Two labels a row:
[-18.0 -11.3 -11.8 -19.5  20.1  18.6 -12.0 -27.6   0.7   3.5  18.3  23.5
  17.7 -14.9 -35.1 -18.2  11.0  12.6  12.0   2.9  20.0   9.2   9.4 -30.4
  -1.3 -17.7  20.4   1.5 -15.8  11.8   5.1  -1.3  48.4  -4.9  17.7  -3.2
   3.8  -2.8 -13.6   6.9 -18.2  28.9  16.2 -55.4  -7.2   7.2 -10.0 -18.6
  10.7 -21.1] -> q374 & q211
[  8.5 -34.9  -2.0 -26.9  19.0  12.0  15.0 -27.3 -17.5  -3.9  16.2  -5.4
  32.4  -2.0 -86.5 -17.3  22.4   5.6  14.6  -8.6  -2.1  -3.1   1.2 -32.2
 -10.3 -25.9  -8.2  15.0 -47.1  -3.1  13.2  40.9   6.4   1.5  30.5  -2.4
  26.1   9.6 -22.0   0.6 -41.0  17.1  24.9 -58.7  21.8  14.8   9.8 -18.8
 -15.2 -77.5] -> q374 & q769
[ 66.5  18.4   4.9  24.8   4.4  -9.0  14.2  42.2 -12.5  28.5 -37.4  16.7
 -29.6  40.9   9.2  -4.6  10.1  15.1   5.2  -1.0 -23.2  28.5  -4.3   7.8
  -6.6  20.2  -9.6   2.3   6.0   3.8  -0.9  -0.9  26.7   0.8   1.8 -10.3
  33.6  -4.7  50.4  -2.1   6.8  20.5 -16.1  27.5 -14.5 -15.6  -6.4  14.1
 -30.8   6.2] -> q374 & Q217
[  7.4 -15.6   3.1 -15.7  31.9   8.7   9.4 -38.0   1.7   8.7   8.8 -13.1
   6.2 -13.4 -53.0 -30.3  10.9  12.7   4.8   0.7   4.8  10.1   2.2 -33.8
 -11.2 -16.0   6.4  13.2 -27.0   6.8  10.2  17.6  11.9  -1.7  11.3   4.4
  11.1  10.3 -10.1   9.2 -10.8  13.6  24.2 -44.8 -12.4   0.5   2.2 -11.0
   6.4 -62.4] -> q374 & q769
[  1.9  -3.8  -1.3   6.1   1.1  24.7 -19.1 -42.7  -1.6  53.8  37.2   2.7
  -5.2  -6.8  -8.9 -20.6  20.2 -10.7  -8.2 -11.1  20.9  -2.6  13.6 -12.7
   9.8  -3.1   8.5 -15.6   2.6   8.6  -8.3 -12.8  45.8   6.6   1.3  -5.7
 -11.2 -17.3  -2.2  11.9  -8.4  -3.8   4.6  -8.3 -32.2  14.8 -14.7  -3.4
  -6.7   6.2] -> q374 & q769
[ -7.4   7.6  -0.6  14.6   6.1  22.3 -21.0 -34.9  10.4  17.8  23.5   0.7
 -15.0 -14.3 -13.5 -35.7   8.1   7.1  -7.3 -22.9  19.3  -8.8  -3.2  -9.3
   5.3  -9.3  -5.2  -6.5  -1.4  -5.4  -5.8 -21.9  38.5   9.8  -0.1  -5.1
 -17.5  -4.6   2.4  17.3   2.2  -1.9   6.2   6.1 -49.0 -17.2 -20.1   2.1
  -0.3   8.0] -> q374 & q634
[  4.6  -4.0   4.5 -21.1  12.3   9.3  -6.1 -20.3  -3.3 -13.7   1.3  -4.3
   7.1 -16.7 -35.1 -16.1   3.9  -9.4  10.2 -18.6  10.2 -13.7  16.2  -8.3
   4.4 -18.1   5.6  -8.8 -22.6   0.8  -6.2  20.5  17.5  -4.9  15.8 -18.9
   8.3  -8.8 -35.5   6.6 -20.6  13.3  17.3 -51.7   5.4   9.0  10.7 -13.3
  -5.1 -44.5] -> q374 & q211
[ -6.0  -6.7  -6.0 -20.6  14.7  10.0   1.2 -44.0  -3.6 -13.7   8.1  -0.7
   6.1 -22.6 -27.6 -14.5  18.1   4.5  -5.4   5.3  32.2   5.7  34.2 -19.3
   3.3 -14.9  18.5 -18.6 -13.7  40.8   4.2   3.3  44.9  -1.5   4.4 -17.0
 -11.4  -8.0  -6.0  17.6 -31.8  18.2  13.2 -58.2 -19.0  19.6  -7.7 -21.7
   9.4  -1.0] -> q374 & q211
[ 51.6  12.8   1.4  11.0   9.7   4.6  16.4  27.7 -18.2  36.5  17.8  16.0
 -24.7  22.6 -35.3 -32.5   8.5  -2.8  11.5 -32.1 -36.0  -2.6 -21.3   8.8
 -11.0  -0.5 -15.2  35.0 -44.4  -2.7  -8.9  19.8  17.9  18.0  -1.8  -9.9
  51.6 -15.9  12.6  12.6 -14.1  22.8  -6.4  26.3  -0.7 -20.9  -1.9   1.0
 -53.1 -40.4] -> q374 & Q217
[ 50.0  27.7  -4.6  18.3  11.9 -12.3 -10.8  35.3 -16.0  20.5  15.7  24.6
 -29.2  27.3  11.1   9.4  10.1  15.5  -6.0  19.5  -6.4  33.2   8.7  10.0
  17.1  -0.5   7.3   1.5  -1.9  12.2  -3.8 -22.8  23.2  -7.6  -0.1 -13.3
  27.3  10.3  56.2  11.9  11.7  16.4 -27.2  36.0   1.8   3.8   8.7  10.5
 -15.0  33.2] -> q374 & Q217
[ 36.1  15.1   2.8  11.9   7.3  19.4  -8.6  26.0 -24.3  14.6  17.8  18.1
 -45.2  19.3  -9.8  -6.4   7.0  33.8  -3.2  12.6 -23.1  12.8 -10.1   0.4
 -11.6   1.9 -15.1  10.8  -7.7  -1.8  -9.7  -3.8   4.4   8.6  17.0   0.2
  25.7   8.4  32.8  -1.3   8.0  -3.4 -10.8  36.2  -9.4   9.7   8.9   9.7
 -14.6   3.2] -> q374 & Q217
[ -0.9 -14.3 -11.5 -36.0  19.8  11.1  10.0 -32.6   3.2  -8.7   5.7   0.1
  37.7 -20.8 -49.8 -11.4   4.5  -3.2  19.0  -2.2   9.3  -1.4  13.3 -32.6
  -0.7 -25.3  11.9  -3.0 -22.1   8.6   4.3  19.3  11.9  -5.8  15.8   7.4
   8.9   1.2 -14.1 -17.3 -33.0  10.5  30.6 -73.6  19.5  23.3  -6.4 -11.5
   6.9 -64.4] -> q374 & q211
[ -5.3  -0.3 -11.5  -2.5  14.9   8.9 -19.0  -5.9 -11.5  -1.0  17.4   9.9
  12.2  -7.5 -41.6  -8.9   4.6  23.2   5.2  -5.0   1.5   2.2  -2.1 -36.8
  -6.4 -33.4  -2.2   4.2 -20.2   7.5  -1.2   5.3  21.9  11.3  11.6   5.4
  25.8   9.0 -14.5   6.6 -17.5   7.4  15.4 -16.0  -2.0  12.4  10.1  -4.6
 -11.7 -20.6] -> q374 & q769
[  9.7  -1.6  -2.6   3.7  20.0  36.7 -11.2 -84.3  -1.2  21.1  26.1 -52.9
   7.6 -13.2 -19.2 -29.5  14.1  21.4   5.5 -16.0  30.2  -8.9  12.3 -31.1
   0.6  -8.5 -18.3   2.8   1.0   3.6  -1.1  -9.9  60.5 -10.9  11.8   6.5
  -9.0  81.1  -4.6   9.8 -31.2   6.9  34.1 -52.8 -42.0  -3.8 -13.9  10.8
   5.3 -21.7] -> q374 & q769
[ 35.5  11.8   9.0  25.1  -8.1 -22.0  -0.8  43.0 -10.2  23.1   3.9   7.8
 -26.5   7.4 -19.0 -11.6  19.6  10.4   6.9  -2.6 -29.4  12.0 -32.5   2.5
  -5.6  10.4 -11.1  23.2  -2.5   4.5   0.6  18.1  -1.5   4.8   8.5  -3.6
  41.9   0.0  32.2 -14.3   9.1  13.2 -17.5  49.9  14.4  -7.9   9.0   8.6
 -33.0 -13.7] -> q374 & Q217
[ 18.8 -17.8 -12.9 -28.8  29.3  23.8  17.3  -9.4 -19.1 -14.7  18.9   2.8
  41.1  -8.3 -68.2  -6.9  20.3  17.0  25.3 -10.9  -0.9  -0.4   7.1 -39.5
  -6.2 -30.5  18.0   2.6 -42.7   1.7   5.2  13.8  13.3  -0.4  19.7  -2.1
  27.9   8.7 -32.7   4.3 -41.0  19.2  47.2 -72.2  25.9  26.6  12.1 -20.7
 -19.7 -76.6] -> q374 & q211
[ 19.1   6.4 -14.2 -13.9  -4.2  28.2   9.0 -32.2  -7.2  -5.3  18.6  -0.8
   0.6 -14.6 -45.9 -32.9  15.7  29.3  14.7 -13.9   7.4   1.0   0.3 -31.7
  -6.6 -21.5  -0.3   1.7 -19.6 -17.3  10.9  19.6  25.2  -5.5  18.3   6.9
  -8.2   1.2  -7.0   2.4 -27.6   6.9  27.5 -46.9  -5.2  20.3   1.3 -19.6
   3.3 -55.9] -> q374 & q769
[-11.7  -7.7 -13.5 -33.3  22.1  30.0  11.7 -42.3 -16.5 -29.3  11.7  -7.6
  13.3 -14.7 -54.1   3.6  15.3  -1.2   7.3   0.0   7.3 -11.5  14.7 -27.8
 -18.7 -28.5   5.4  -5.8 -38.9  10.6   7.6  20.1  44.8   6.5  12.4  -4.4
  -3.1   2.6 -33.1   8.0 -35.1   6.0  27.4 -65.0   6.9  18.6  18.6 -23.6
  -1.9 -66.9] -> q374 & q769
[-20.3  -4.4 -14.2   1.9   5.4  13.0 -32.2 -28.4  -5.5  -4.4   9.6  -2.5
   4.2 -34.1 -32.3 -12.4  14.2  31.9  -2.3  21.8  11.8  -5.7  19.9 -29.5
  -6.5 -10.6   4.9  -0.1   0.2  -3.0  10.1 -11.6  27.2  32.9  15.0  -0.9
 -21.7  13.4   2.3   8.7 -12.6   4.5  11.3 -11.2 -19.4  21.7   3.9  -7.2
  35.1  -5.1] -> q374 & q769
[ 37.0   7.2   1.1  23.5   7.9  -9.3  13.7  17.7 -17.6  32.4  20.7   5.8
 -20.3  23.1 -19.2 -19.6  18.1  14.8  -3.1  12.5 -14.5  20.6  -6.1  -1.9
 -15.2  32.4 -11.0  28.3  -6.3   5.7  -4.6   0.8  24.2  -8.5  11.0  -7.5
  18.4   1.6  44.4   3.2   7.8  10.9 -32.7  28.8 -16.9 -11.4  -2.2  13.6
 -27.6  -3.9] -> q374 & Q217
[ 63.6  -3.2 -12.8  -6.1  22.6   3.3  39.3  16.9 -39.8  17.7  16.4   0.0
   1.9  19.3 -56.7 -22.3  17.1  18.3  23.9   1.9 -42.0   6.1 -17.9 -32.9
 -28.5 -14.8 -14.6  36.9 -37.1   3.2  10.2  39.8 -11.3   5.4  23.6   3.9
  48.0  13.9  12.7   1.5 -15.8   6.2  14.3 -17.0  15.9  -6.1   9.1   6.1
 -42.6 -86.5] -> q374 & Q217
[  0.2   0.5 -11.5  -8.5  15.4  16.7 -14.1 -24.3 -12.6   4.1  19.9   1.6
 -10.0 -12.7 -28.9 -21.0  -7.8  19.2  -9.3  13.2  23.5  -1.4   1.1 -33.8
   5.1  -6.4   4.4  -7.0 -12.6   0.1  16.0   2.2  35.1 -10.4  11.0   0.2
   7.1   2.2   7.9   8.9 -16.3  -6.2  13.9 -18.4 -15.0   9.2  18.3  -1.2
  19.1 -21.2] -> q374 & q634
[-14.7   2.2  -3.0   9.9  -7.9  22.3 -38.4 -23.4   5.7   0.4  29.2   3.3
  -6.3 -22.0 -13.5 -29.3  17.8  22.9  -7.3   4.9  29.6  -7.5   8.5 -28.9
   4.0 -12.1 -12.1  -7.0 -10.3   2.8  -6.3 -15.2  34.7   7.6  -6.4   3.0
  -2.7  10.5  11.5   5.8  -3.9  -3.6  13.8  -3.4 -37.3  14.5  -2.5  12.2
  15.7  17.6] -> q374 & q634
[ -1.3  -7.5  -2.3  -6.4  -2.2  21.1  -8.9  -3.3  -4.1 -30.4  22.8  10.5
  10.2  -3.8  11.1  10.1  16.5 -18.2  -1.0 -15.5  30.5  24.6  34.2   6.6
  41.4  -1.7  24.6 -35.3  12.8  12.4  -6.2 -12.8  45.8  -7.2  12.3 -14.0
  -2.1 -27.2   8.2  20.0  -7.4  26.8   4.3 -32.3   2.2  19.1  -3.2 -13.9
 -13.5  38.1] -> q374 & q211
[-37.0 -18.0  -0.9 -28.9   3.3  19.5 -10.3 -59.4  -3.7  -4.1  27.0  -9.4
  20.3 -42.7 -71.7 -23.2  42.6 -17.2  10.5 -23.5   0.8 -30.3  10.7 -29.5
   2.0 -18.9   8.9  -8.8 -47.1  -4.0   9.7  31.7  -1.4  15.2  19.9 -17.0
 -14.6  -8.9 -73.0  19.7 -20.1   4.5  16.8 -36.7  16.7  17.2   8.0 -31.6
  -7.1 -53.2] -> q471 & q211
[ -2.6 -13.5 -16.3  12.0   9.1  23.4 -31.9 -38.5  10.5  -6.2  28.7  -5.5
 -24.4  -7.1  -2.3 -22.4   4.8  18.5 -13.0 -15.4  24.2  -9.4  10.8  -9.9
  12.2  -5.0  31.3 -15.3   7.0   2.1  -0.8 -16.4  16.5   6.7   8.1   8.9
 -18.3   5.9   3.3   0.4  -5.2 -11.2  12.2  -5.9 -35.5  23.5  -6.6   2.1
  10.7  26.2] -> q374 & q769
[ 21.3  12.0  10.5  15.0   0.4  -5.3 -11.0  30.4 -22.9  20.6  23.7  10.0
 -28.7   8.5 -32.5  -9.3   8.0  26.4  11.4   1.6 -31.0  19.4 -14.5  -2.5
 -12.6   6.4  -8.5  28.5  -7.8  -0.1  -6.8 -33.3   6.7  10.8   8.5  -1.8
  35.3  -2.6  15.4  10.9   4.5  17.1 -11.8  30.5   5.3  -6.9  15.1   8.6
 -33.6 -10.1] -> q374 & Q217
[  4.9 -10.6 -11.4 -40.5  22.2   9.5   6.3 -38.2  -2.7 -21.7  22.4  -5.1
  16.0 -18.7 -48.2  -6.2  16.1  -2.2   8.4 -11.9  15.1   3.2  24.1 -36.2
   9.7 -19.4  18.1 -11.3 -34.1   2.3   9.3  20.5  15.3   3.8  25.1  -3.0
   1.1   0.5 -18.5  23.4 -41.3  10.2  31.8 -69.2  10.9  28.9   5.3 -23.3
   6.4 -50.7] -> q374 & q211
[-23.0  -0.1  -7.8 -11.6   4.2  33.1 -33.6 -18.0  23.6 -24.8  31.4  45.2
   2.0  -2.9 -23.3   4.8   4.9   5.5 -11.6   1.1  37.9   3.7  28.8  -6.3
  23.3   0.9  15.3 -31.8  -1.5  13.6  -7.6 -23.6  38.6   0.1  -1.2  -7.7
 -13.8 -17.2   8.3   5.6  -6.2  11.7  16.8 -22.5   1.0  34.2   5.6  -4.5
   0.9  25.9] -> q374 & q769
[  2.0  -6.5 -14.4 -22.9  12.4   9.5  10.4 -10.4  -4.4  -3.2  13.2   1.5
  26.3   0.8 -10.1  -5.3   2.0   2.3  14.1   3.1   4.6   9.4  13.9 -27.5
   1.6 -12.2  12.2   2.2 -20.2   1.3   1.3  35.9  24.2  -1.7  16.8  -3.4
   2.7  -2.7 -11.5   3.9 -16.4  20.3  15.0 -53.5  28.4  86.5   3.0 -11.8
   8.1 -20.3] -> q374 & q211
[  0.7  -3.6  -3.7  -5.5  21.4  24.9  23.5 -33.5  -1.2  13.6  35.5 -13.2
   2.2   6.3 -43.4 -36.4   8.6  14.5   7.1 -20.7   5.2 -14.6  -6.0 -34.0
   5.2 -34.5  -9.5   1.2 -10.2  -6.8   7.9   5.5  20.8  -8.2  10.7   5.7
   9.4  10.3 -14.4   9.9 -27.2  -0.3  45.3 -55.5  -2.4  -2.1 -12.6  -3.5
  -7.0 -59.4] -> q374 & q634
[-48.6  -2.2 -14.0  -6.0   5.4  27.5 -45.0 -60.8   5.6  -4.1  24.4  -8.1
   6.1 -46.9 -35.4 -39.6  14.6  37.6 -19.3  13.2  13.9 -17.5  20.7 -48.2
 -12.2 -19.0  -2.2  -2.2  -6.4 -15.1   6.0  -3.2  10.9  29.7   6.2   3.7
 -20.9  22.8 -29.0  10.7 -10.5  -6.0  24.9 -12.1 -53.2  15.6  -2.6   4.1
  41.8  -4.4] -> q374 & q769
[ -7.1  -8.3  -4.2 -52.7  -3.1  -5.8  -2.6 -24.6 -26.9 -23.3   0.9   0.9
  21.9 -18.7  -5.0  16.2  10.8  31.2 -18.2  25.9  30.8  25.6  30.4 -10.8
  17.1  -9.6  30.7 -21.2 -18.3  17.1   8.3   6.1  30.7  -6.0  28.7  -9.2
 -20.8  -8.3  14.4  -0.6  -9.7  30.5  -7.8 -44.8  15.2  33.1  14.7 -34.9
  17.3  -3.0] -> q374 & q669
[  6.6  -4.4   4.9  -6.4  17.2  20.8 -16.3 -12.9   6.9  -9.7  22.8  -2.7
  -5.4   1.7 -13.6 -34.6  11.3   5.2   3.2 -23.1  24.6  12.6  16.5 -17.8
  18.8  -7.7   8.1 -27.7  -0.9   6.0 -10.3  13.5  34.4  -0.9  16.8 -17.3
   4.6 -19.5   9.0   9.8 -16.5   9.8  14.8 -45.9  -3.9  23.5   0.5  -2.6
 -18.6 -12.1] -> q374 & q211
